Below is a small trained network, with its code and all its weights. Each question gives an input and a class and asks what happens when units are switched off, that is, made to give their printed mean instead of their output.

import numpy as np


def w(rows, s, z=0):
    codes = np.array(rows[::2]) - 128.0
    scale = np.full(codes.shape[1], s)
    scale[-1] = z or s
    return codes * scale


def f(y):
    return y / 2 * (1 + np.tanh(0.7978845608 * (y + 0.044715 * y**3)))


def log_softmax(a):
    a = a - a.max(-1, keepdims=True)
    return a - np.log(np.exp(a).sum(-1, keepdims=True))


def net(x, mask):
    res = np.array(x, float).reshape(1, 6) / 4 @ E
    y = f(res @ A[0][:, :-1].T + A[0][:, -1])
    res = res + np.where(mask, y, B[0][:, -1]) @ B[0][:, :-1]
    return log_softmax(res[-1] @ U[:, :-1].T + U[:, -1])


A, B = {}, {}
E = w([
[231,133,191,215,190,111,161,65,99],'x0',
[131,131,125,127,128,130,127,129,129],'x1',
[199,21,102,168,110,111,106,178,204],'x2',
[85,134,130,149,166,19,2,124,117],'x3',
[123,124,122,211,85,190,79,195,28],'x4',
[137,47,71,69,209,171,88,87,64],'x5',
],0.0087)
A[0] = w([
[100,128,127,158,161,42,2,117,99,53],'N1',
[141,77,130,88,149,208,163,114,106,126],'N2',
[111,147,157,145,107,116,137,151,156,55],'N3',
[142,76,79,125,207,157,90,74,84,136],'N4',
[143,105,121,97,149,155,101,124,101,33],'N5',
[109,75,61,106,193,148,75,93,90,108],'N6',
[137,81,100,89,173,165,149,114,96,123],'N7',
[165,127,117,119,69,181,209,121,117,33],'N8',
[46,117,65,66,49,124,100,182,154,1],'N9',
[112,196,168,183,66,105,134,156,182,138],'N10',
[151,136,130,92,157,104,166,67,179,87],'N11',
[225,130,208,230,193,98,151,53,94,14],'N12',
[113,128,143,116,146,83,80,105,148,96],'N13',
[129,117,107,189,110,159,100,170,44,107],'N14',
[115,125,120,60,177,83,132,90,188,126],'N15',
[119,159,134,156,80,126,171,148,167,127],'N16',
[180,42,99,137,105,108,106,150,206,80],'N17',
[120,176,177,191,92,85,123,134,165,109],'N18',
[81,213,135,110,127,129,125,103,64,93],'N19',
[102,127,130,153,151,78,90,127,116,100],'N20',
[93,126,119,182,86,156,94,172,63,99],'N21',
[150,123,143,197,130,177,94,144,63,93],'N22',
[127,120,160,105,173,101,149,93,190,74],'N23',
[89,196,153,88,162,143,143,73,69,81],'N24',
[179,65,104,163,124,120,96,175,164,72],'N25',
],0.013,0.0077)
B[0] = w([
[174,218,97,217,151,241,229,187,202,242],'N1',
[171,196,143,200,128,163,140,171,188,215],'N2',
[170,125,175,112,138,99,76,165,131,146],'N3',
[196,171,184,97,157,71,43,165,128,232],'N4',
[130,166,155,102,117,88,99,170,106,143],'N5',
[189,195,179,91,161,71,48,142,126,230],'N6',
[196,172,170,112,165,96,52,170,142,199],'N7',
[139,217,98,224,158,216,197,171,212,205],'N8',
[25,72,74,47,161,221,52,187,126,254],'N9',
[178,184,176,96,156,60,80,140,139,237],'N10',
[134,87,62,107,35,76,179,126,140,193],'N11',
[15,66,77,13,176,243,51,185,120,242],'N12',
[159,157,93,166,118,162,191,172,141,173],'N13',
[128,103,61,94,31,49,187,88,159,239],'N14',
[140,96,49,87,34,68,184,95,146,228],'N15',
[209,178,182,123,175,85,77,169,129,199],'N16',
[62,70,200,205,200,118,172,55,37,223],'N17',
[213,182,184,83,170,86,69,190,81,200],'N18',
[108,26,178,205,197,106,158,79,41,228],'N19',
[150,166,109,171,142,182,155,122,173,173],'N20',
[149,93,51,66,57,48,174,62,149,237],'N21',
[113,96,43,73,51,59,186,82,189,215],'N22',
[150,120,28,89,52,78,177,44,169,180],'N23',
[81,38,202,223,185,119,148,61,53,218],'N24',
[94,49,208,205,203,114,180,59,1,197],'N25',
],0.0095,0.011)
U = w([
[215,196,224,92,131,38,37,152,126,183],'0',
[146,91,80,78,20,35,184,64,163,101],'1',
[87,52,229,233,173,102,156,49,36,53],'2',
[184,223,130,215,123,235,207,174,198,172],'3',
[7,82,112,8,138,223,29,175,130,2],'4',
],0.014,0.0075)

Each question gives the input, the list of numbers given to net, and the class t.
The units are the neurons (one row each of A and B). Each row of codes is followed by its name. A weight is (code - 128) times the scale printed after its matrix; where a second scale follows, it is the last column's (A, B and U).
mask holds one flag per neuron, in row order. A switched-off neuron (its flag False) gives its mean, the last column of its row in B, instead of its output. The means were averaged over made-up inputs and are rounded, as every weight is.
A unit's drop is (log p(t) with every unit on - log p(t) with that unit switched off) / (log p(t) with every unit on - log p(t) with every unit switched off).
The circuit of an input: a set's keep is (log p(t) with only the set's units on - log p(t) with every unit switched off) / (log p(t) with every unit on - log p(t) with every unit switched off). Starting from the 12 units with the biggest drops (on a tie, the unit counted first), units are removed one at a time, each time the one whose removal leaves the highest keep (on an exact tie, the one counted first), for as long as the keep stays at least 0.8.
circuit, biggest first: the units of the circuit, biggest drop first
unit that matters most: the unit with the biggest drop
k most important neurons: the k neurons with the biggest drops, biggest first
drop when u is switched off: that unit's drop, to one decimal
input [0,8,4,8,5,1], class 3: circuit, biggest first => (N1)
input [-8,2,-8,0,-6,7], class 2: 4 most important neurons => (N24, N19, N12, N10)
input [1,2,2,8,-8,-6], class 1: 2 most important neurons => (N15, N23)
input [-8,8,-3,4,-3,8], class 0: 4 most important neurons => (N6, N4, N12, N7)
input [-4,5,1,-8,6,-8], class 0: 4 most important neurons => (N10, N16, N1, N18)
input [3,-3,5,-4,3,2], class 2: 3 most important neurons => (N25, N1, N17)
input [-3,5,-8,8,-2,0], class 2: 4 most important neurons => (N19, N24, N8, N2)
input [-2,-1,4,2,-6,-7], class 0: 2 most important neurons => (N18, N10)
input [2,1,-6,2,5,-1], class 2: 3 most important neurons => (N19, N24, N15)
input [3,-1,8,2,8,-6], class 1: 3 most important neurons => (N22, N14, N21)
input [0,-8,5,5,2,4], class 2: 2 most important neurons => (N25, N17)
input [-8,5,-5,-5,-7,-6], class 4: 3 most important neurons => (N9, N14, N21)
input [1,4,5,6,-6,0], class 1: 4 most important neurons => (N15, N23, N8, N11)
input [-8,2,3,-1,6,-7], class 4: circuit, biggest first => (N9)
input [4,-2,-1,8,6,-7], class 3: 2 most important neurons => (N1, N20)
input [6,3,5,-5,6,3], class 1: 2 most important neurons => (N22, N14)
input [-8,-8,-7,6,8,5], class 1: 3 most important neurons => (N21, N14, N12)
input [8,-2,-7,-1,5,4], class 4: drop when N12 is switched off => 2.8
input [-7,-7,0,1,2,-4], class 4: drop when N9 is switched off => 3.0
input [7,3,2,6,7,-3], class 1: unit that matters most => N22
input [7,-6,5,-3,5,5], class 4: drop when N12 is switched off => 2.4
input [8,-2,0,6,2,-2], class 4: drop when N12 is switched off => 2.2
